In the rows, 128 means zero.
Known rows:
[133 124 138 111 129 127 145 134 135 129 123 129 125 133 131 152 132 128
 112 121 129 133 123 131 124 118 135 130 124 111 115 131 135 126 122 145
 138 129 147 122 120 107 128]: <201>
[119 133 138 121 131 132 133 105 148 130 131 142 120 120 129 127 121 136
 132 133 124 108 126 131 117 124 130 127 116 123 126 123 129 131 124 156
 143 119 140 128 124 106 107]: <646>
[ 85 174 107 138 189 179  65  92 117 170  65  71 137 185 117 180 143 159
 142  80 139 151 131 138 142 130  90 138 207 111 104  97 202  84  95  85
  99 133  91 115  72 157 169]: <260>
[122 130 137 146 127 125 110 140 125 130 137 122 148 109 122 111 117 120
 153 138 132  88 129 104 116 152 124  98 154 122 147 113 121 139 128 127
 133 135 104 150 142 137 131]: <669>
[ 90 152 159 123 144 127  96 133 154 105 161 158 125 117 140  81 124 161
 180 150 127  94  99  97  95 135 147 109 103 138 105 111 142 154 137 129
 139  92 106 154 159 143 107]: <353>
[109 129 122 141 112 131 112 106 121 138 131 140 122 111 136 117 128 124
 127 144 131 105 143 125 130 130 102 120 127 146 159 123 117 117 129 132
 116 125 118 129 117 133 119]: <292>
[118 107 123 102 179 139 155 131 147 118 128 161 155 148  99 149 116 152
  89 136 126 146 139 151 125  91 122 105  97 106 119 180 139 141 157 148
  98 146 111 124 135  96 132]: <874>
[125 143 143 149  72 120 103 114 125 142 126 120  90  94 172 109 134  85
 148 125 136  78 132 104 126 162 123 142 159 146 141  83 106  97  71 135
 159 113 159 138 118 131 118]: <502>
[ 74 173 101 140 199 179  70  97 124 182  61  86 135 183 122 160 133 144
 132  57 147 146 140 141 160 127  99 151 213 133  95 110 192  64  75  83
  79 137  97 136  86 156 169]: <806>
[180 125 118 125 100 121 136 102 142 110 123 118 130 136 111 128 100  89
  96 117 130 111 154 149 108 157 119 128 129 112 166 149  94 140 111 134
  98 149 146 109 117 110 136]: <691>
[122 106  56 148 115 132 155 190 109 139 119 134 146  45 135 155 143 113
 128 152 106 173 133  94 180  92 106 114 141 166 123 106 109 102 177 131
 201 150 126 109 128 102 165]: <716>
[137 133 149 102 120 117 168 116 124 138 130 136 124 139 131 146 137 126
 114 124 133 120 123 148 119 131 135 136 107 123 131 136 133 136 126 153
 117 123 148 125 113 126 125]: <1713>
[126 124 130 110 120 122 159 128 122 140 129 127 125 140 133 144 139 127
 110 120 132 136 128 136 139 128 139 139 116 144 126 134 129 120 120 139
 120 129 142 129 116 135 124]: <1121>
[134 132 129 130 129 124 124 135 132 118 134 123 133 129 123 117 123 128
 137 131 125 127 125 121 126 136 136 125 128 131 124 128 125 137 132 120
 129 127 121 133 136 134 132]: <491>
[138 139 145 125 131 114 137 106 151 105 152 120 134 143 109  86 107 140
 144 123 122 103 116 133 104 157 156 129 118 133 126 137 118 163 120 125
 124 128 124 139 147 137 108]: <889>
[123 128 128 125 124 131 127 114 130 133 124 138 119 124 135 136 132 124
 118 131 129 122 135 133 127 122 117 128 122 126 140 130 128 118 129 138
 123 123 138 123 118 118 127]: <215>
[139 146 131 129 118 102 101 151 133 144 124 132 140 115 119  71 100 139
 166 117 132  96 115 112 135 139 142  95 147 141 149 119 114 147 180 115
  98 131 119 151 126 132 137]: <811>
[127 127 168  86 102 125 103 136 120  97 135 169 106 140 164 138 140 104
 107 141 151 100 123 126  88 134 107 116  99 119 129 153 121 131 108 125
  72 106 138 129 123 143 158]: <632>
[134 132 126 133 132 122 124 141 130 114 140 118 138 127 121 111 120 129
 144 125 124 128 118 117 124 140 142 124 131 133 122 128 123 142 132 111
 131 131 117 133 145 137 132]: <662>

Facts:
{<1472>, <1511>, <16>, <1135>} ψ <1504>
{<174>, <982>} ψ <1772>
{<893>, <888>, <1797>, <1254>} ψ <760>
{<1604>, <1006>, <1261>, <551>} ψ <662>
{<1399>} ψ <71>
{<843>, <614>, <1635>} ψ <1601>
{<739>, <916>, <353>, <712>, <1242>, <112>} ψ <1518>
{<1583>, <1338>, <1137>} ψ <843>
{<1712>, <1260>, <1031>, <109>} ψ <889>
{<1070>, <159>} ψ <1511>
{<1329>, <1297>, <1227>, <716>, <90>} ψ <143>
{<1444>, <1062>, <1173>, <363>} ψ <811>
{<32>, <1643>, <1456>, <592>, <946>, <939>} ψ <90>
{<1205>, <910>, <140>, <201>, <253>, <601>} ψ <788>
{<1713>, <1258>} ψ <16>
{<339>, <404>, <1757>, <646>} ψ <227>
{<574>, <20>} ψ <491>
{<373>, <1473>} ψ <1362>
{<813>} ψ <1472>
{<635>, <215>} ψ <1727>
{<643>, <1669>, <1203>} ψ <1444>
{<1087>, <799>} ψ <1082>
{<491>, <346>} ψ <434>
{<871>, <1749>} ψ <622>
{<1772>, <606>, <71>} ψ <1347>
{<704>, <1727>, <1159>} ψ <837>
{<851>, <1271>} ψ <1127>
{<1696>, <1082>, <1408>, <227>, <1385>} ψ <293>
{<717>, <1178>, <260>, <806>} ψ <614>
{<207>, <302>, <486>, <1653>, <840>} ψ <357>
{<812>, <502>, <1068>} ψ <1473>
{<874>, <1429>, <1594>} ψ <373>
{<968>} ψ <758>
{<1736>} ψ <372>
{<582>, <632>, <1634>, <435>} ψ <1712>
{<671>, <1359>} ψ <1135>
{<1578>} ψ <53>
{<91>, <1121>} ψ <1254>
{<693>} ψ <1261>
{<1043>} ψ <1031>
{<681>, <1657>} ψ <353>
{<1534>, <947>} ψ <1635>
{<691>, <1307>, <1276>, <410>} ψ <739>
{<1521>, <685>} ψ <1062>
{<1573>, <501>} ψ <1260>
{<62>, <1654>, <1641>, <1245>} ψ <577>
{<1018>, <195>} ψ <1245>
{<864>, <622>} ψ <1157>
{<1072>, <1291>} ψ <708>
{<1059>} ψ <851>
{<1074>} ψ <669>
{<1448>} ψ <606>
{<292>} ψ <1159>
{<707>} ψ <22>
{<1637>, <157>} ψ <1578>
[<893>, <813>, <601>] β <614>
[<1399>, <1070>, <582>, <112>] β <16>
[<982>, <1573>, <501>, <1059>] β <837>
[<1006>] β <1511>
[<1583>, <159>] β <353>
[<1329>, <1121>] β <1635>
[<1643>] β <372>
[<1205>] β <1518>
[<1713>, <157>] β <1260>
[<339>] β <143>
[<574>, <1521>, <1276>] β <806>
[<916>, <717>, <1203>] β <293>
[<635>] β <811>
[<1297>, <1227>, <486>, <1641>] β <1601>
[<643>] β <1594>
[<1087>] β <1362>
[<1757>] β <1074>
[<1696>] β <888>
[<207>] β <606>
[<646>] β <1583>
[<874>] β <434>
[<1456>] β <292>
[<1178>, <62>, <435>] β <1473>
[<671>] β <739>
[<91>] β <501>
[<1534>] β <502>
[<592>] β <1043>
[<109>] β <1245>
[<1018>, <253>] β <1347>
[<806>] β <574>
[<1307>] β <90>
[<1653>] β <871>
[<1657>] β <53>
[<20>] β <1157>
[<946>] β <195>
[<1749>] β <1173>
[<201>] β <646>
[<410>] β <968>
[<1634>] β <346>
[<939>] β <1135>
[<1448>] β <140>
[<712>] β <1261>
[<840>] β <1082>
[<707>] β <851>
[<1137>] β <1159>
[<551>] β <1712>
[<1291>] β <669>
[<1068>] β <1385>


The same elements again, as new rows of numbers:
Known rows:
[107 127 117 166 143 120 114  96 112 121 146 116 187 122  75 161 166  85
 125  71 114 154 109 161 108 174 137  96 151 177 105]: <1772>
[121 116 164 166 149 127  66  80  94 135 138 155 177  95  84 185 214  49
 118  66 111 159 115 170 150 180  95  69 133 180 141]: <1601>
[123 130  96 144 137 145 124 125 117 103 190 138 131 114  36 153 151 102
  88  96 110 182 135 106 119 148 131 113 186 149 169]: <112>
[115 123  88 160 143 117 132 143 109  97 101 111 133 104  66 144 175 104
 118  71  99 177 112 145  99 136 130  99 192 141 131]: <1203>
[136 113 123 182 131 120 109 108 118 137 137 127 163 115  90 165 200  98
 123  92 117 163 113 153  95 132 142  65 144 153 127]: <716>
[115 132  95 171 145 132 148 114 113  90 112  91 185 120  71 159 149  83
 117  68 118 144  95 184  84 170 133 100 174 173 119]: <1473>
[108  97 109 170 115 111 101 101  83 122 146 136 136 108  90 152 181  90
 130  98 101 200 131 153 113 124 111 116 193 111 117]: <1087>
[ 93 144 110 157 140 112  97 100  88 135 162 108 162 113  67 140 178 138
 123 110  94 194  69 115  99 143  92 119 175 151 181]: <1276>
[ 95 126 114 153 162 119 131 105 123 108 123 111 188 120  72 153 163  82
 126  60 117 148 107 155 102 174 144  90 150 183  98]: <1444>
[ 93 102 153 172 135 130 106 113 113 121 163 177  88  65  98 160 198 110
 143 105  70 153 100 170 129 128  88 127 162 148 114]: <1583>
[103 118 117 150 153 120 132 117 118 116 127 113 169 115  82 151 197  85
 128  78 116 150 118 156  93 141 139  83 147 160 119]: <502>
[104 127  97 158 117 118 109 135 123 122 159 122 140 115  56 148 184 118
 111  96  94 183  96 133 119 144 113 111 190 141 165]: <1657>
[108 115 103 156 147 111 123 131 109 109 120 124 130 100  72 144 180 103
 122  79 101 176 114 136 108 139 128 100 178 145 126]: <874>
[109 127 118 168 141 121 110  95 110 123 149 117 185 122  75 163 168  86
 125  73 112 155 111 162 110 172 136  96 150 174 108]: <708>
[149  93 140 177 127  92  77 124 111 138 121 155 121  87  82 161 209  84
 109  85 113 202 112 126 131 138 111  68 169 139 158]: <1227>
[132 121 102 150 151 139 126 115  99 100 170 143 122 103  50 154 149  91
  96  88 114 180 151 113 114 146 139 107 177 148 141]: <1399>
[108 127 118 167 141 120 112  96 110 122 148 116 185 121  75 162 169  86
 125  72 113 154 110 162 109 172 137  96 150 174 107]: <577>
[108 128 117 168 140 120 112  96 111 122 148 117 186 122  75 162 166  86
 126  71 112 155 109 162 110 173 136  97 151 175 106]: <346>
[118 116 105 166 132 111 110 124 100 120 138 129 128 100  74 150 184 106
 121  89  98 181 115 143 114 139 123 105 178 138 133]: <1749>

Rows:
No name comes twice in this set of rows, the named rows included.
[ 98 137 110 161 128 126 112 107 131 125 166 111 196 133  60 160 168  96
 118  78 110 156  92 154 113 176 128 102 160 177 134] : <1518>
[102 127 116 160 151 120 122 101 117 114 135 114 186 121  74 158 164  84
 126  66 115 151 108 158 106 172 140  93 151 179 101] : <1362>
[ 96 130 118 155 175 103 114  95  71 119 116 111 149  95  85 135 174 119
 134  91 103 186  91 120  86 138 110 106 161 155 135] : <1521>
[102 154 146 182 184 134  65  31   4 146 138 130 157  77 107 160 196 136
 147 116  79 188  79 136  93 134  64 104 137 163 160] : <806>
[131 134 105 188 129 154  91 109  72 114 126 141 125  90  76 176 201 106
 120  87  75 170 120 174 125 133 100  92 181 139 149] : <717>
[102  97 125 164 119 121 107  83  87 130 154 126 177 123 104 160 198  70
 138  99 117 177 138 174  98 123 119 101 165 121 106] : <404>
[110 101 109 169 118 111 102 106  85 122 145 135 135 107  87 152 182  93
 129  96 100 196 129 150 112 126 113 114 190 115 120] : <1696>
[102 129 112 153 127 126 117 119 127 130 163 112 178 127  70 156 202  99
 119  94 110 157 103 154 103 145 126  93 155 156 152] : <1242>
[107 125  99 159 120 117 109 133 119 122 156 123 138 112  60 149 184 116
 113  94  95 182  99 135 118 143 115 110 188 140 160] : <712>
[ 99 108 122 172 123 119 103  74  93 124 155 124 194 128  92 164 165  71
 135  81 115 173 124 172 109 157 124 109 167 146  90] : <1082>
[151 109 125 196 126 118 103 107 126 142 132 133 160 114  94 168 200 103
 121  94 119 169 110 146  92 126 148  50 144 154 128] : <32>
[ 96 126 115 155 160 119 128 104 121 109 126 112 188 120  73 154 163  81
 126  61 117 148 107 156 103 174 143  91 150 182  99] : <1062>
[ 93 141 107 157 123 128 112 111 139 126 174 108 201 138  53 159 167 100
 114  81 108 157  84 150 116 178 125 105 165 177 145] : <739>

Now the same elements, written a new way:
Known rows:
[142 131 126 125 130 126 124 156 123 120 121 125 134 126 130 124 113 125
 113 117 143 117 127 118 131 123 119 141]: <1713>
[125 124 126 135 122 125 135 129 121 140 149 136 124 124 126 133 114 128
 139 118 137 144 138 120 131 140 121 150]: <982>
[125 126 127 124 126 124 126 124 128 122 126 127 127 124 126 126 118 126
 122 123 125 122 125 117 119 127 126 127]: <910>
[126 125 128 135 115 129 135 136 134 108 121 135 135 113 126 123 143 129
 110 117 129 117 125 117 113 132 119 128]: <339>
[140 134 128 127 114 124 135 124 129 149 122 125 128 110 125 124 178 126
 158 157 130 152 127 119 114 124 123 129]: <691>
[137 133 128 126 114 124 134 124 129 146 121 125 128 111 125 124 169 125
 153 153 130 148 127 118 114 125 123 129]: <681>
[126 160 131 156 124 124 140 144 126 125 188 135 133 126 125 144 116 129
 165 121 125 150 132 118 124 130 123 149]: <501>
[126 124 126 124 125 124 126 125 128 118 123 127 127 128 126 124 115 126
 115 119 129 127 128 118 116 130 123 127]: <551>
[142 129 126 129 113 124 134 125 130 144 122 125 128 111 125 123 172 125
 149 151 135 158 132 118 115 127 120 130]: <1307>
[125 124 127 124 112 124 137 125 130 140 129 125 124 177 134 123 114 125
 108 130 125 117 136 138 114 123 121 134]: <1534>
[140 124 132 125 115 126 126 152 123 108 122 124 140 129 125 125 114 129
 143 118 129 121 143 118 138 124 125 138]: <813>
[126 124 126 124 125 124 125 125 128 118 123 128 126 129 126 124 116 127
 117 119 129 128 128 118 116 131 123 127]: <635>
[125 125 130 123 123 134 124 124 121 131 125 131 124 134 130 131 140 131
 151 133 123 129 125 135 146 128 138 122]: <1362>
[132 124 126 124 148 127 130 124 122 108 123 128 125 133 126 137 142 128
 144 127 156 118 125 122 114 129 120 123]: <486>
[137 134 130 126 129 125 124 147 123 138 121 125 127 116 134 123 117 127
 132 123 128 119 125 121 163 124 119 126]: <1135>
[125 166 137 142 128 125 128 136 142 108 164 127 147 131 125 133 115 128
 143 123 123 135 125 149 114 124 119 126]: <632>
[137 128 127 130 129 125 124 146 123 134 121 125 126 119 132 123 115 129
 125 120 134 122 127 123 156 123 119 126]: <1472>
[127 124 126 124 125 124 125 125 128 117 123 128 127 130 126 123 115 126
 116 119 129 128 127 117 115 131 123 127]: <1018>
[126 124 126 124 125 124 126 125 129 118 124 127 127 128 126 124 115 126
 115 119 129 126 128 117 115 130 122 128]: <840>

Rows:
No name comes twice in this set of rows, the named rows included.
[126 142 128 136 127 125 127 131 137 110 143 127 138 132 125 126 114 127
 125 119 125 136 128 135 114 127 119 126] : <109>
[125 160 133 146 128 125 128 138 143 108 159 127 146 135 126 128 116 129
 134 119 124 142 128 152 114 126 120 126] : <1634>
[126 157 126 178 121 126 124 126 128 107 161 124 161 129 126 137 117 132
 121 133 125 127 139 146 114 124 135 141] : <582>

The same elements again, as new rows of numbers:
Known rows:
[141  85 164 145 101 183 116 110 126 154 199  93 119  55 139 143 163 146
 160 104 105  93 105 108 108 139 146  95 141]: <1578>
[127 109 107 105  60 136 120  76 120 164 187  98  88 103 191 101 133 147
 144 113 147  78 151 101  64 122 126 162 126]: <1634>
[139  75 166 134 100 191 125 119 126 151 203  90 116  50 145 143 162 145
 158 104 126  96 103 103 123 143 147  91 143]: <1261>
[141  86 164 143  97 182 118 113 128 154 200  92 120  57 140 145 162 145
 160 105 105  93 107 109 106 140 144  95 140]: <662>
[142  84 163 143  99 183 116 114 126 152 197  93 118  57 140 143 163 146
 161 104 105  92 106 112 107 138 145  93 140]: <491>
[135 122 115 129  62 124 107  90 150 152 184  89 131 115 150 127 153 138
 138 111 153  96 116 155  73 116 140 134 149]: <1653>
[133 129 116 131  55 135 121  84 148 152 198  73 126  93 151 126 155 136
 135 111 156 103 107 126 123 127 139 115 156]: <871>
[134  97 110  95  75 127 113 138 161 129 165  76 129 116 177 130 149 127
 130  84 136  98 120 143  56 113 138 121 159]: <1203>
[136  78 151 131  89 186 114 143 126 138 199  71 117  56 141 147 161 149
 147  83 112  89  98 107 118 151 142  88 154]: <1473>
[162 147 135 140  82 147 124  77 190 165 168 105 127 122 154 143 146 157
 119 153 153 122 118 131  79 126 196 143 114]: <1713>
[153 148 143 138  81 160 112  77 194 166 180 103 121 117 164 142 142 153
 118 154 153 129 115 114 108 127 195 131 125]: <1258>
[145 112 104 147  94 125 135 120 170 154 180  95 116 112 178 103 172 111
 156 139 155 112 128 165  50 110 175 109 162]: <916>
[157 126 141 111  58 124 146  73 124 154 179 101 141 106 132 115 163 141
 168 129 111 111 116 155 106 110 150 156 158]: <1696>
[136 132 127 133  77 127 106  88 168 154 181  91 128 110 163 120 142 128
 145 114 142 112 130 150  60 113 134 130 147]: <201>
[128  93 165 149 102 180 104 119 142 161 207  77 131  50 129 146 111 118
 173 114 121  73 124 114  82 185 143 160 159]: <843>
[129 100 163 146 100 185 104 118 141 162 208  68 127  47 135 144 128 131
 170 108 139  74 120 109 118 173 145 138 160]: <1601>
[123 153 140 125  99 126 110  93 188 165 163  67 129  61 185 118 106 113
 167 120 151  80 158 155  75 121 151 173 166]: <1137>
[137 100 131 114  91 130 115 100 169 150 187  99 129 113 166 128 153 121
 139 116 142 105 130 132  57 115 138 137 155]: <707>
[131 112 106  99  61 129 121 130 152 132 178  69 127 108 176 127 141 131
 131  87 149 107 113 138  99 118 135 109 157]: <1669>

Rows:
No name comes twice in this set of rows, the named rows included.
[139 118 116 120  79 127 132  89 153 149 176  92 132 112 157 130 150 131
 138 111 148  97 121 143  75 118 144 137 140] : <157>
[131  73 122  90  78 128 116 137 150 129 182  92 132 118 178 131 148 124
 130  92 143 106 115 142  57 114 139 121 158] : <1068>
[157 147 144 140  82 148 107  78 194 164 168 103 129 120 160 141 142 158
 120 152 154 124 122 136  76 121 195 139 118] : <1070>
[144 101  95 147 103 125 148 130 169 155 177 106  97 118 195  89 178 102
 154 150 149 123 121 142  51 110 206 103 167] : <410>
[124 140 133 142  85 130  98  93 183 163 206  69 135  80 150 132 103 108
 158 129 152  87 144 144  69 152 133 175 163] : <1583>
[127 119 112 113  44 123  88 130 140 146 166  76 127 113 179 113 134 143
 135  86 143 113 118 171  73 110 136 109 162] : <643>
[149  91 161  90  77 145 143  76 136 151 202 102 137  95 147 111 168 124
 161 134 124 125 111 111 126 109 144 145 167] : <1385>
[126 129 116 117  43 131  94 112 142 152 189  68 118  91 180 108 137 140
 133  92 152 121 111 138 125 114 139 100 164] : <1594>
[178 134 138  92  71 127 160  71 122 157 166 108 139 106 132 112 174 120
 160 132  75 109 106 109 111 110 200 173 167] : <339>
[164 133 164 108  64 134 132  71 142 158 193 103 141  83 132  96 166 136
 182 137  86 128 125 137 119 108 136 156 164] : <646>
[136 123 129 125  77 129 112  94 163 151 176  89 131 105 161 124 147 137
 144 113 153 103 132 159  75 113 135 130 137] : <1006>
[126 133 116 112  58 150 112  76 129 166 195  84  87  69 193  92 135 144
 146 116 155  92 148  99 122 120 128 134 148] : <1043>
[138 144 106 135  63 126 103  86 167 157 170  76 127 102 143 127 163 140
 135 102 148  82 125 146  78 120 146 139 162] : <1291>
[154 149 146 148  82 150  97  78 198 166 176 103 124 119 159 139 138 155
 119 153 148 129 125 135  69 118 179 133 116] : <159>
[126 106 165 150 103 186 111 106 137 162 211  77 124  47 137 148 105 112
 175 120 114  81 118 107 107 191 145 160 163] : <614>

